Below is a small trained network, with its code and all its weights. Each question gives an input and a class and asks what happens when units are switched off, that is, made to give their printed mean instead of their output.

import numpy as np


def w(rows, s, z=0):
    codes = np.array(rows[::2]) - 128.0
    scale = np.full(codes.shape[1], s)
    scale[-1] = z or s
    return codes * scale


def f(y):
    return np.maximum(y, 0)


def log_softmax(a):
    a = a - a.max(-1, keepdims=True)
    return a - np.log(np.exp(a).sum(-1, keepdims=True))


def net(x, mask):
    res = np.array(x, float).reshape(1, 7) / 4 @ E
    y = f(res @ A[0][:, :-1].T + A[0][:, -1])
    res = res + np.where(mask, y, B[0][:, -1]) @ B[0][:, :-1]
    return log_softmax(res[-1] @ U[:, :-1].T + U[:, -1])


A, B = {}, {}
E = w([
[41,153,18,142,188,98],'x0',
[119,127,134,125,133,132],'x1',
[87,144,101,31,29,107],'x2',
[105,8,128,138,124,56],'x3',
[136,126,120,128,124,128],'x4',
[124,119,132,110,145,140],'x5',
[110,113,126,125,133,166],'x6',
],0.014)
A[0] = w([
[71,138,109,25,33,121,170],'neuron 0',
[165,1,167,88,97,111,141],'neuron 1',
[173,144,205,141,103,147,192],'neuron 2',
[160,121,173,153,167,142,254],'neuron 3',
[77,69,55,153,135,81,130],'neuron 4',
[131,187,103,154,179,131,224],'neuron 5',
[157,106,148,111,68,147,164],'neuron 6',
[166,185,189,105,105,210,240],'neuron 7',
[109,195,79,98,182,189,112],'neuron 8',
[97,66,130,177,92,109,197],'neuron 9',
[90,252,81,91,117,146,189],'neuron 10',
],0.014,0.0066)
B[0] = w([
[75,216,80,6,86,28,245],'neuron 0',
[87,71,177,98,99,74,230],'neuron 1',
[239,98,118,89,100,131,225],'neuron 2',
[207,20,135,196,127,168,211],'neuron 3',
[52,104,82,77,251,92,221],'neuron 4',
[129,227,137,225,212,217,205],'neuron 5',
[142,102,180,55,2,97,195],'neuron 6',
[254,140,93,152,43,203,252],'neuron 7',
[68,141,124,145,97,177,201],'neuron 8',
[120,42,179,118,176,89,196],'neuron 9',
[101,230,91,171,89,149,228],'neuron 10',
],0.0092,0.02)
U = w([
[221,102,90,173,107,189,142],'0',
[98,160,154,226,184,206,176],'1',
[156,4,197,166,146,136,157],'2',
[96,54,99,184,237,134,235],'3',
[180,161,94,78,52,163,164],'4',
[94,189,55,130,103,150,36],'5',
[121,77,162,55,85,100,115],'6',
[92,114,57,69,180,96,3],'7',
],0.012,0.0022)

Each question gives the input, the list of numbers given to net, and the class t.
The units are the neurons (one row each of A and B). Each row of codes is followed by its name. A weight is (code - 128) times the scale printed after its matrix; where a second scale follows, it is the last column's (A, B and U).
mask holds one flag per neuron, in row order. A switched-off neuron (its flag False) gives its mean, the last column of its row in B, instead of its output. The means were averaged over made-up inputs and are rounded, as every weight is.
A unit's drop is (log p(t) with every unit on - log p(t) with that unit switched off) / (log p(t) with every unit on - log p(t) with every unit switched off).
The circuit of an input: a set's keep is (log p(t) with only the set's units on - log p(t) with every unit switched off) / (log p(t) with every unit on - log p(t) with every unit switched off). Starting from all 11 units, units are removed one at a time, each time the one whose removal leaves the highest keep (on an exact tie, the one counted first), for as long as the keep stays at least 0.8.
circuit, biggest first: the units of the circuit, biggest drop first
top k neurons: the k neurons with the biggest drops, biggest first
drop of u: that unit's drop, to one decimal
input [1,5,-5,0,7,-7,-2], class 1: circuit, biggest first : (neuron 7; neuron 5)
input [1,-8,-7,4,2,5,-6], class 3: circuit, biggest first : (neuron 7)
input [4,4,0,-5,8,-8,6], class 1: circuit, biggest first : (neuron 0; neuron 5)
input [1,0,8,0,-8,-6,-4], class 5: top 3 neurons : (neuron 10; neuron 7; neuron 2)
input [4,2,1,6,0,2,-8], class 7: top 3 neurons : (neuron 3; neuron 5; neuron 4)
input [-2,-4,-2,1,1,-6,-3], class 2: circuit, biggest first : (neuron 0; neuron 7)
input [4,-4,5,0,-8,7,-4], class 5: top 3 neurons : (neuron 10; neuron 9; neuron 1)
input [0,4,-2,-1,2,-1,-7], class 0: top 2 neurons : (neuron 4; neuron 0)
input [4,-1,-4,0,6,-2,8], class 1: top 2 neurons : (neuron 5; neuron 1)
input [4,1,-7,1,8,-5,-4], class 3: top 3 neurons : (neuron 10; neuron 7; neuron 4)
input [2,-5,-1,5,-7,0,-7], class 3: circuit, biggest first : (neuron 0; neuron 4)
input [0,-4,1,4,1,3,4], class 6: top 4 neurons : (neuron 5; neuron 1; neuron 10; neuron 3)
input [-7,1,0,1,2,-4,-4], class 2: top 3 neurons : (neuron 0; neuron 1; neuron 10)
input [2,-2,1,-8,2,2,-1], class 5: circuit, biggest first : (neuron 10)
input [-3,-8,-1,0,-4,1,-7], class 0: top 3 neurons : (neuron 0; neuron 9; neuron 4)
input [-6,-8,1,2,2,6,8], class 6: top 4 neurons : (neuron 1; neuron 6; neuron 5; neuron 10)
input [2,-7,0,3,1,1,-6], class 3: top 2 neurons : (neuron 0; neuron 6)
input [7,0,-8,-5,2,-8,-3], class 1: drop of neuron 5 : 0.0
input [-7,3,3,3,-2,-6,5], class 6: drop of neuron 1 : 0.1
input [8,-1,-1,8,-1,-4,-7], class 3: circuit, biggest first : (neuron 0)
input [0,7,-5,-8,-7,0,-7], class 0: drop of neuron 2 : 0.3
